Here is a tiny trained network, its code and every weight. The questions are about switching its units off for an input and a class, where a switched-off unit gives its printed mean instead of its output.

import numpy as np


def w(rows, s, z=0):
    codes = np.array(rows[::2]) - 128.0
    scale = np.full(codes.shape[1], s)
    scale[-1] = z or s
    return codes * scale


def f(y):
    return np.maximum(y, 0)


def log_softmax(a):
    a = a - a.max(-1, keepdims=True)
    return a - np.log(np.exp(a).sum(-1, keepdims=True))


def net(x, mask):
    res = np.array(x, float).reshape(1, 7) / 4 @ E
    y = f(res @ A[0][:, :-1].T + A[0][:, -1])
    res = res + np.where(mask, y, B[0][:, -1]) @ B[0][:, :-1]
    return log_softmax(res[-1] @ U[:, :-1].T + U[:, -1])


A, B = {}, {}
E = w([
[49,76,192,100,106,97,199],'x0',
[117,20,81,164,166,130,150],'x1',
[38,180,82,112,108,91,104],'x2',
[58,120,145,149,213,86,138],'x3',
[152,90,121,210,19,133,161],'x4',
[142,142,157,207,151,94,118],'x5',
[77,199,98,170,152,244,203],'x6',
],0.011)
A[0] = w([
[141,212,133,139,147,151,125,180],'N0',
[96,204,162,139,209,150,109,124],'N1',
[99,218,104,129,101,147,175,180],'N2',
[201,89,184,96,97,85,57,157],'N3',
[122,121,135,125,131,121,124,41],'N4',
[150,161,129,85,197,162,121,166],'N5',
[53,94,107,48,100,127,159,3],'N6',
[177,46,154,174,119,193,217,115],'N7',
[183,51,139,159,109,182,141,140],'N8',
[120,110,67,158,167,83,67,75],'N9',
[43,102,69,90,167,139,124,139],'N10',
[124,108,62,183,166,57,125,111],'N11',
[116,110,173,153,106,176,125,9],'N12',
[135,188,121,84,203,151,175,72],'N13',
[108,92,183,155,182,42,47,157],'N14',
[136,109,220,151,110,66,127,72],'N15',
[78,140,76,99,70,156,183,229],'N16',
[157,113,91,100,114,120,63,133],'N17',
[222,67,139,125,97,131,57,134],'N18',
[151,234,141,172,84,118,144,86],'N19',
[156,203,162,132,186,169,129,67],'N20',
[127,175,116,148,90,93,142,128],'N21',
[61,131,79,191,178,90,89,94],'N22',
[130,147,112,172,230,80,87,113],'N23',
[62,160,106,74,103,155,179,124],'N24',
[136,100,143,180,105,194,183,94],'N25',
[102,149,205,121,171,167,87,72],'N26',
[174,123,119,104,123,143,67,78],'N27',
[132,171,204,94,199,181,99,154],'N28',
[120,139,246,134,111,27,136,96],'N29',
[79,64,153,83,83,83,164,231],'N30',
[227,130,103,107,114,154,62,152],'N31',
[97,197,178,165,44,166,121,91],'N32',
[147,217,118,191,50,190,85,170],'N33',
[145,85,104,159,129,178,155,123],'N34',
],0.012,0.0042)
B[0] = w([
[146,216,95,133,126,135,90,209],'N0',
[104,188,90,108,179,149,187,224],'N1',
[82,175,125,167,102,223,73,230],'N2',
[162,123,152,88,98,64,122,234],'N3',
[123,133,119,142,108,135,121,130],'N4',
[136,150,120,103,191,122,74,203],'N5',
[99,127,245,162,155,157,108,193],'N6',
[193,74,92,237,218,112,157,248],'N7',
[202,42,119,178,167,95,127,218],'N8',
[149,57,76,34,128,207,197,186],'N9',
[105,130,203,95,194,221,108,216],'N10',
[120,35,78,115,103,206,196,195],'N11',
[138,125,144,170,129,120,120,152],'N12',
[96,172,143,109,189,116,99,207],'N13',
[64,75,87,73,96,104,173,232],'N14',
[70,103,115,142,104,20,101,193],'N15',
[160,130,180,186,108,200,93,233],'N16',
[169,115,136,70,119,153,128,181],'N17',
[207,99,150,104,98,97,140,228],'N18',
[108,146,75,127,67,136,114,201],'N19',
[146,244,92,91,165,51,144,201],'N20',
[115,121,134,122,74,121,99,165],'N21',
[87,99,72,65,128,235,134,207],'N22',
[128,110,81,49,176,160,189,214],'N23',
[146,189,189,143,142,175,90,219],'N24',
[130,95,120,218,144,141,124,215],'N25',
[117,150,111,143,184,114,155,172],'N26',
[171,163,161,66,119,134,116,172],'N27',
[115,203,122,98,168,59,153,210],'N28',
[2,122,114,122,71,50,172,216],'N29',
[89,67,221,145,136,96,150,232],'N30',
[231,155,147,92,114,97,95,220],'N31',
[90,138,85,173,69,122,106,209],'N32',
[145,181,78,177,39,150,80,250],'N33',
[207,111,110,177,163,151,142,193],'N34',
],0.0084,0.014)
U = w([
[111,197,58,204,22,195,82,12],'0',
[86,72,84,80,129,229,162,26],'1',
[223,125,142,76,52,105,111,254],'2',
[91,125,239,161,124,208,127,27],'3',
[173,131,153,103,168,145,56,185],'4',
[95,221,73,124,203,134,133,187],'5',
[176,72,74,251,153,131,151,230],'6',
[57,70,140,134,72,50,149,146],'7',
],0.011,0.00097)

Each question gives the input, the list of numbers given to net, and the class t.
The units are the neurons (one row each of A and B). Each row of codes is followed by its name. A weight is (code - 128) times the scale printed after its matrix; where a second scale follows, it is the last column's (A, B and U).
mask holds one flag per neuron, in row order. A switched-off neuron (its flag False) gives its mean, the last column of its row in B, instead of its output. The means were averaged over made-up inputs and are rounded, as every weight is.
A unit's drop is (log p(t) with every unit on - log p(t) with that unit switched off) / (log p(t) with every unit on - log p(t) with every unit switched off).
The circuit of an input: a set's keep is (log p(t) with only the set's units on - log p(t) with every unit switched off) / (log p(t) with every unit on - log p(t) with every unit switched off). Starting from the 12 units with the biggest drops (on a tie, the unit counted first), units are removed one at a time, each time the one whose removal leaves the highest keep (on an exact tie, the one counted first), for as long as the keep stays at least 0.8.
units of the circuit, in order: the units of the circuit, biggest drop first
k most important neurons: the k neurons with the biggest drops, biggest first
drop of u: that unit's drop, to one decimal
input [6,-1,5,-7,4,-5,0], class 3: units of the circuit, in order => [N6]
input [-2,6,-1,1,3,0,-6], class 2: units of the circuit, in order => [N18; N3]
input [8,6,3,5,-6,1,1], class 1: 2 most important neurons => [N22; N14]
input [-2,-1,5,5,6,4,-3], class 1: units of the circuit, in order => [N22; N11]
input [-7,-2,3,8,-8,-7,-7], class 1: 2 most important neurons => [N9; N14]
input [4,-1,-6,-2,-6,-1,-1], class 5: 3 most important neurons => [N28; N5; N26]
input [7,7,-6,8,6,0,-5], class 7: 2 most important neurons => [N29; N15]
input [-4,-7,2,1,-1,3,4], class 0: 3 most important neurons => [N33; N19; N2]
input [1,0,0,-5,-5,7,-7], class 7: 2 most important neurons => [N29; N14]
input [-3,-2,0,7,3,-4,8], class 0: 3 most important neurons => [N2; N33; N16]
input [0,-1,5,-5,-5,1,8], class 0: 2 most important neurons => [N2; N33]
input [-2,-3,-6,-6,-4,-7,2], class 2: 2 most important neurons => [N31; N10]
input [8,2,-3,2,-8,-6,-5], class 7: drop of N29 => 0.1
input [2,0,2,4,3,-8,3], class 3: drop of N16 => 0.0
input [4,-7,1,-7,-6,3,-8], class 7: units of the circuit, in order => [N29]
input [8,-8,3,7,-4,-7,1], class 3: drop of N6 => 0.2
